Here is a tiny trained network, its code and every weight. The questions are about switching its units off for an input and a target symbol, where a switched-off unit gives its printed mean instead of its output.

import numpy as np


def w(rows, s, z=0):
    codes = np.array(rows[::2]) - 128.0
    scale = np.full(codes.shape[1], s)
    scale[-1] = z or s
    return codes * scale


def f(y):
    return y / 2 * (1 + np.tanh(0.7978845608 * (y + 0.044715 * y**3)))


def softmax(a):
    e = np.exp(a - a.max(-1, keepdims=True))
    return e / e.sum(-1, keepdims=True)


def log_softmax(a):
    a = a - a.max(-1, keepdims=True)
    return a - np.log(np.exp(a).sum(-1, keepdims=True))


def net(x, mask):
    ids = ['αβδεζηλμξπστω'.index(c) for c in x.split()]
    T = len(ids)
    res = E[ids] + P[:T]
    r = res
    for j in range(3):
        rows = slice(4 * j, 4 * j + 4)
        q, k, v = (r @ M[0][rows].T for M in (Q, K, V))
        z = softmax(np.where(np.tri(T) > 0, q @ k.T / 4**0.5, -1e9)) @ v
        o = O[0][rows]
        res = res + np.where(mask[j], z, o[:, -1]) @ o[:, :-1]
    y = f(res @ A[0][:, :-1].T + A[0][:, -1])
    res = res + np.where(mask[3:11], y, B[0][:, -1]) @ B[0][:, :-1]
    return log_softmax(res[-1] @ U[:, :-1].T + U[:, -1])


Q, K, V, O, A, B = {}, {}, {}, {}, {}, {}
E = w([
[207,155,167,151,113,151,88,229],'α',
[209,81,172,156,130,149,55,171],'β',
[172,130,185,177,86,24,67,121],'δ',
[189,63,146,212,127,178,124,135],'ε',
[146,83,122,100,24,169,171,151],'ζ',
[230,177,118,101,64,160,153,162],'η',
[161,162,192,150,130,108,162,175],'λ',
[36,108,39,173,173,40,146,169],'μ',
[218,72,56,85,79,249,113,181],'ξ',
[143,112,130,104,53,149,68,164],'π',
[200,136,118,185,63,201,127,104],'σ',
[139,28,209,136,82,137,111,160],'τ',
[149,214,150,126,74,122,111,183],'ω',
],0.018)
P = w([
[75,174,9,153,32,126,134,188],'0',
[138,120,121,116,125,136,142,163],'1',
[144,123,117,116,118,147,139,163],'2',
[146,119,115,118,120,144,144,165],'3',
[148,117,115,117,121,143,144,170],'4',
[147,115,116,120,117,147,143,170],'5',
[154,118,113,124,118,151,144,173],'6',
[154,113,111,124,117,145,141,175],'7',
[157,110,111,132,115,142,141,176],'8',
],0.012)
Q[0] = w([
[84,159,141,65,232,174,91,28],'H0',
[186,123,111,208,44,134,177,181],'H0',
[163,128,98,166,141,120,93,94],'H0',
[138,124,120,152,103,126,174,207],'H0',
[79,150,130,83,155,164,127,105],'H1',
[175,101,152,72,245,145,169,111],'H1',
[200,78,69,171,134,142,121,206],'H1',
[142,183,145,111,174,117,204,161],'H1',
[88,165,149,109,164,136,144,43],'H2',
[152,2,72,103,124,204,129,126],'H2',
[124,156,136,118,131,105,117,36],'H2',
[163,44,63,124,57,149,117,157],'H2',
],0.01)
K[0] = w([
[196,137,250,48,139,127,153,54],'H0',
[73,155,35,186,94,100,165,142],'H0',
[112,104,152,108,88,143,152,97],'H0',
[83,92,87,154,86,85,144,126],'H0',
[164,121,164,180,162,142,138,118],'H1',
[196,119,203,73,77,181,110,111],'H1',
[134,150,99,174,63,137,113,165],'H1',
[139,153,176,115,109,113,148,172],'H1',
[177,109,208,45,184,127,144,66],'H2',
[63,115,78,113,222,92,172,110],'H2',
[186,147,148,100,168,152,165,79],'H2',
[114,137,17,162,164,104,151,115],'H2',
],0.011)
V[0] = w([
[47,97,111,177,93,133,223,87],'H0',
[155,216,181,193,161,116,223,102],'H0',
[91,180,135,22,94,48,109,98],'H0',
[27,23,155,170,96,90,130,123],'H0',
[127,155,126,199,126,162,68,108],'H1',
[81,133,135,120,178,198,105,121],'H1',
[129,155,151,119,78,156,109,105],'H1',
[128,125,107,134,92,178,98,113],'H1',
[36,133,138,95,174,127,94,195],'H2',
[73,124,79,200,176,82,59,147],'H2',
[92,254,64,142,189,165,222,121],'H2',
[69,110,133,71,133,176,147,109],'H2',
],0.0097)
O[0] = w([
[81,102,115,99,204,153,138,245,146],'H0',
[160,170,184,175,80,115,154,255,1],'H0',
[205,42,173,74,133,70,213,115,65],'H0',
[109,32,116,120,151,144,72,199,133],'H0',
[108,185,101,123,128,37,147,127,148],'H1',
[158,156,119,160,156,125,83,138,76],'H1',
[157,138,149,81,198,96,172,145,150],'H1',
[102,155,149,95,163,70,147,116,204],'H1',
[202,157,126,137,92,81,73,48,133],'H2',
[143,126,104,195,71,40,141,73,180],'H2',
[141,223,204,150,174,66,170,125,130],'H2',
[193,103,155,117,209,115,101,120,81],'H2',
],0.0088,0.012)
A[0] = w([
[140,229,193,138,160,164,195,176,1],'N0',
[255,159,203,135,108,123,136,202,62],'N1',
[154,120,111,84,121,202,163,148,32],'N2',
[102,156,115,77,66,183,169,96,174],'N3',
[234,162,171,152,86,107,102,83,80],'N4',
[167,110,138,82,44,120,121,70,125],'N5',
[175,72,86,121,186,106,159,24,12],'N6',
[161,141,128,236,76,110,227,131,108],'N7',
],0.0082,0.0022)
B[0] = w([
[95,3,61,157,79,13,87,67,160],'N0',
[100,239,173,6,108,88,58,136,167],'N1',
[83,149,195,186,130,162,136,67,176],'N2',
[170,96,200,183,196,40,92,154,250],'N3',
[81,196,97,172,222,111,206,39,167],'N4',
[130,174,93,142,101,174,178,129,206],'N5',
[193,168,103,133,138,110,93,213,208],'N6',
[170,103,208,112,148,173,166,226,194],'N7',
],0.0081,0.011)
U = w([
[109,175,131,176,132,145,186,115,169],'α',
[122,88,114,93,76,157,200,141,214],'β',
[65,179,120,146,121,169,95,196,150],'δ',
[166,94,147,173,199,103,110,177,5],'ε',
[76,103,126,55,209,153,197,169,144],'ζ',
[174,116,3,22,144,112,162,150,119],'η',
[108,54,202,125,129,89,96,54,181],'λ',
[100,144,127,122,233,100,50,58,190],'μ',
[118,45,148,112,123,137,37,110,94],'ξ',
[129,108,125,188,52,123,46,44,154],'π',
[89,166,89,30,166,111,222,141,112],'σ',
[142,157,192,92,109,125,52,190,93],'τ',
[36,93,36,115,198,66,193,114,14],'ω',
],0.0058,0.0033)

Each question gives the input, a string of symbols that net reads in full, and the target symbol t.
The units are the heads (4 rows each of Q, K, V and O) and the neurons (one row each of A and B). Each row of codes is followed by its name. A weight is (code - 128) times the scale printed after its matrix; where a second scale follows, it is the last column's (O, A, B and U).
mask holds one flag per unit, heads first, then neurons. A switched-off unit (its flag False) gives its mean, the last column of its rows in O or B, instead of its output. The means were averaged over made-up inputs and are rounded, as every weight is.
A unit's drop is (log p(t) with every unit on - log p(t) with that unit switched off) / (log p(t) with every unit on - log p(t) with every unit switched off).
The circuit of an input: a set's keep is (log p(t) with only the set's units on - log p(t) with every unit switched off) / (log p(t) with every unit on - log p(t) with every unit switched off). Starting from all 11 units, units are removed one at a time, each time the one whose removal leaves the highest keep (on an exact tie, the one counted first), for as long as the keep stays at least 0.8.
units of the circuit, in order: the units of the circuit, biggest drop first
k most important neurons: the k neurons with the biggest drops, biggest first
which heads matter: for each layer, one digit per head in row order, 1 if its drop is at least 0.15 and else 0, layers parted by /
drop when u is switched off: that unit's drop, to one decimal
input β β μ α β σ, target α: which heads matter -> 011
input ξ δ λ τ, target μ: most important neuron -> (N7)
input δ ξ ω ω ζ α, target β: which heads matter -> 101
input ζ δ π π λ, target ζ: units of the circuit, in order -> (H0, H2)
input ξ δ ζ α α, target μ: which heads matter -> 100
input β ε ξ, target π: which heads matter -> 101
input η π τ λ ξ ε, target λ: which heads matter -> 101
input α ξ π, target α: which heads matter -> 100
input α π ε τ η μ η, target σ: 3 most important neurons -> (N4, N3, N1)
input τ ξ π π α ξ ξ δ, target ξ: units of the circuit, in order -> (H2, H0)
input ξ α π β ω η, target μ: units of the circuit, in order -> (H0, N3)
input ξ τ μ ξ β, target μ: units of the circuit, in order -> (H2, N4)
input λ ξ α ζ β ε π ζ, target τ: 2 most important neurons -> (N1, N7)
input ε ζ ξ ζ, target δ: units of the circuit, in order -> (H0)
input ξ ω ζ ξ δ ζ, target μ: units of the circuit, in order -> (H0, N3)
input λ π π ε δ π σ ξ, target τ: units of the circuit, in order -> (H0, N1)
input σ ξ ε π ζ σ ω α σ, target ω: units of the circuit, in order -> (N0, H2, H1, H0)
input ξ μ ξ α η ζ ε λ ε, target ε: drop when N6 is switched off -> 0.2
input ε λ ξ ξ ε τ, target δ: drop when H2 is switched off -> 0.1
input α ξ ξ π α, target α: drop when N5 is switched off -> 0.1
input π ξ δ, target η: most important neuron -> (N6)
input ξ ω π, target μ: 2 most important neurons -> (N3, N7)
